[[ -4.4 -15.6  23.4]
 [-41.5 -28.8  26.5]
 [  9.5  -0.7 -10.5]
 [ -6.3   0.8  18.4]
 [ -0.2 -20.1   6.5]
 [  7.0 -16.4  -5.3]
 [-13.2   5.5  -6.6]
 [-49.1 -30.6 -27.8]
 [-36.3 -17.4 -18.2]
 [ -8.7 -19.4  25.4]]
=>
[[-49.1 -30.6 -27.8]
 [-41.5 -28.8  26.5]
 [ -0.2 -20.1   6.5]
 [ -8.7 -19.4  25.4]
 [-36.3 -17.4 -18.2]
 [  7.0 -16.4  -5.3]
 [ -4.4 -15.6  23.4]
 [  9.5  -0.7 -10.5]
 [ -6.3   0.8  18.4]
 [-13.2   5.5  -6.6]]

[[ -8.2 -15.5   6.4   6.4   9.5   2.6  -2.1  -7.8  -4.2]
 [ -0.5  -4.6   9.7   8.0  -2.2   6.7   6.8 -12.8   2.4]
 [  5.1   6.3   2.9  -0.3  -2.6  -6.9   4.3  -9.0  15.4]
 [-39.7 -19.2 -13.1 -16.5  -1.6 -11.9 -18.5 -11.6   1.6]
 [-13.2   2.9  -2.7  -7.8   6.0   0.6  -5.8  -2.4 -12.5]
 [-20.4 -54.6   2.4  -7.2   6.6  -7.5 -10.0  -2.7  -1.2]]
=>
[[-20.4 -54.6   2.4  -7.2   6.6  -7.5 -10.0  -2.7  -1.2]
 [-39.7 -19.2 -13.1 -16.5  -1.6 -11.9 -18.5 -11.6   1.6]
 [ -8.2 -15.5   6.4   6.4   9.5   2.6  -2.1  -7.8  -4.2]
 [ -0.5  -4.6   9.7   8.0  -2.2   6.7   6.8 -12.8   2.4]
 [-13.2   2.9  -2.7  -7.8   6.0   0.6  -5.8  -2.4 -12.5]
 [  5.1   6.3   2.9  -0.3  -2.6  -6.9   4.3  -9.0  15.4]]

[[ -2.8   7.7 -38.4  -2.7  29.0   8.1 -18.5]
 [ -3.2   9.6 -44.4  -9.0  24.6   2.9 -19.7]
 [ -6.4 -19.8  -7.9  36.8  31.4   7.4 -13.1]
 [ -9.9  32.8 -10.7 -17.3  35.9 -12.9 -12.6]
 [ 12.5  13.5   8.1  38.1  30.7   1.5  16.3]
 [-22.0  12.1  -8.9   1.3  10.9 -45.1   0.5]]
=>
[[ -6.4 -19.8  -7.9  36.8  31.4   7.4 -13.1]
 [ -2.8   7.7 -38.4  -2.7  29.0   8.1 -18.5]
 [ -3.2   9.6 -44.4  -9.0  24.6   2.9 -19.7]
 [-22.0  12.1  -8.9   1.3  10.9 -45.1   0.5]
 [ 12.5  13.5   8.1  38.1  30.7   1.5  16.3]
 [ -9.9  32.8 -10.7 -17.3  35.9 -12.9 -12.6]]

[[  0.3  -2.6   3.5  -0.5  52.0   1.0  -0.2   0.2   0.0   1.1   1.1  -0.4
   -3.7   2.6   5.3]
 [ -0.7   2.5  -3.3  -0.3  -0.7  -4.0  -1.3  -0.3   0.3   2.7   0.6   6.3
    2.3  -4.9   1.5]
 [  0.6  30.0   6.1   8.7   1.2   0.6   1.3   0.6   0.0   0.0   0.5   0.1
  -30.2   7.9 -20.6]
 [  6.3   7.0  47.1   1.0   4.7  12.5  17.2  -0.4 -12.7   0.0  -6.0   0.0
    4.0 -43.4   5.1]]
=>
[[  0.3  -2.6   3.5  -0.5  52.0   1.0  -0.2   0.2   0.0   1.1   1.1  -0.4
   -3.7   2.6   5.3]
 [ -0.7   2.5  -3.3  -0.3  -0.7  -4.0  -1.3  -0.3   0.3   2.7   0.6   6.3
    2.3  -4.9   1.5]
 [  6.3   7.0  47.1   1.0   4.7  12.5  17.2  -0.4 -12.7   0.0  -6.0   0.0
    4.0 -43.4   5.1]
 [  0.6  30.0   6.1   8.7   1.2   0.6   1.3   0.6   0.0   0.0   0.5   0.1
  -30.2   7.9 -20.6]]

[[  0.5  -9.1  -8.4  11.8 -31.1  -8.4   0.4 -32.3 -48.4   0.7  -8.5  19.1
   16.8  16.2 -18.1]
 [  1.2   1.2   2.5  -2.6   8.4   2.0  -0.8   8.9  11.9   0.2   1.9  -4.6
   -4.5  -3.6   5.0]
 [  0.0  -9.2 -10.1  12.7 -32.1 -10.0   0.0 -33.8 -51.5   1.5  -8.6  21.7
   18.6  16.9 -19.3]]
=>
[[  0.0  -9.2 -10.1  12.7 -32.1 -10.0   0.0 -33.8 -51.5   1.5  -8.6  21.7
   18.6  16.9 -19.3]
 [  0.5  -9.1  -8.4  11.8 -31.1  -8.4   0.4 -32.3 -48.4   0.7  -8.5  19.1
   16.8  16.2 -18.1]
 [  1.2   1.2   2.5  -2.6   8.4   2.0  -0.8   8.9  11.9   0.2   1.9  -4.6
   -4.5  -3.6   5.0]]

[[ -1.3   9.6 -16.7  -5.2  10.4  -4.9 -11.0 -11.0  -6.6   8.3  12.1   4.4
   -3.5]
 [ -0.9   3.9   2.4  -6.6   4.5  -1.7  13.2   7.3  15.5  -8.4  -9.3  18.1
  -12.2]
 [ -0.7 -11.3 -12.5  -3.2   1.8  -7.0   3.4   1.5   2.1 -33.7  -8.0  46.9
  -41.2]
 [ -0.6  -8.1  -6.6   0.9  -3.9  -2.5 -17.7  -5.3  32.5   0.1 -11.2   6.1
  -14.3]
 [  5.6   5.0  -7.7  -0.3 -10.6   6.6  -5.9   1.4  23.6   5.3  13.8  -8.1
    7.8]
 [ -1.3 -20.6  -2.0   4.9  -4.5 -10.6   4.8  -6.4  12.7 -41.3 -23.3  25.8
   47.7]
 [ -2.4 -14.0  -0.6   1.1   6.0  -2.2 -13.4   5.2  18.1  36.9   7.8 -25.4
  -37.1]]
=>
[[ -1.3 -20.6  -2.0   4.9  -4.5 -10.6   4.8  -6.4  12.7 -41.3 -23.3  25.8
   47.7]
 [ -2.4 -14.0  -0.6   1.1   6.0  -2.2 -13.4   5.2  18.1  36.9   7.8 -25.4
  -37.1]
 [ -0.7 -11.3 -12.5  -3.2   1.8  -7.0   3.4   1.5   2.1 -33.7  -8.0  46.9
  -41.2]
 [ -0.6  -8.1  -6.6   0.9  -3.9  -2.5 -17.7  -5.3  32.5   0.1 -11.2   6.1
  -14.3]
 [ -0.9   3.9   2.4  -6.6   4.5  -1.7  13.2   7.3  15.5  -8.4  -9.3  18.1
  -12.2]
 [  5.6   5.0  -7.7  -0.3 -10.6   6.6  -5.9   1.4  23.6   5.3  13.8  -8.1
    7.8]
 [ -1.3   9.6 -16.7  -5.2  10.4  -4.9 -11.0 -11.0  -6.6   8.3  12.1   4.4
   -3.5]]

[[  4.5   6.9  -4.0]
 [  6.3   7.7  -8.5]
 [ -8.2   4.2  47.1]
 [-14.0  -5.0  -6.1]
 [  0.2  10.1  -8.5]
 [ 31.6  15.3   2.6]
 [  1.9  -3.9  -2.4]]
=>
[[-14.0  -5.0  -6.1]
 [  1.9  -3.9  -2.4]
 [ -8.2   4.2  47.1]
 [  4.5   6.9  -4.0]
 [  6.3   7.7  -8.5]
 [  0.2  10.1  -8.5]
 [ 31.6  15.3   2.6]]
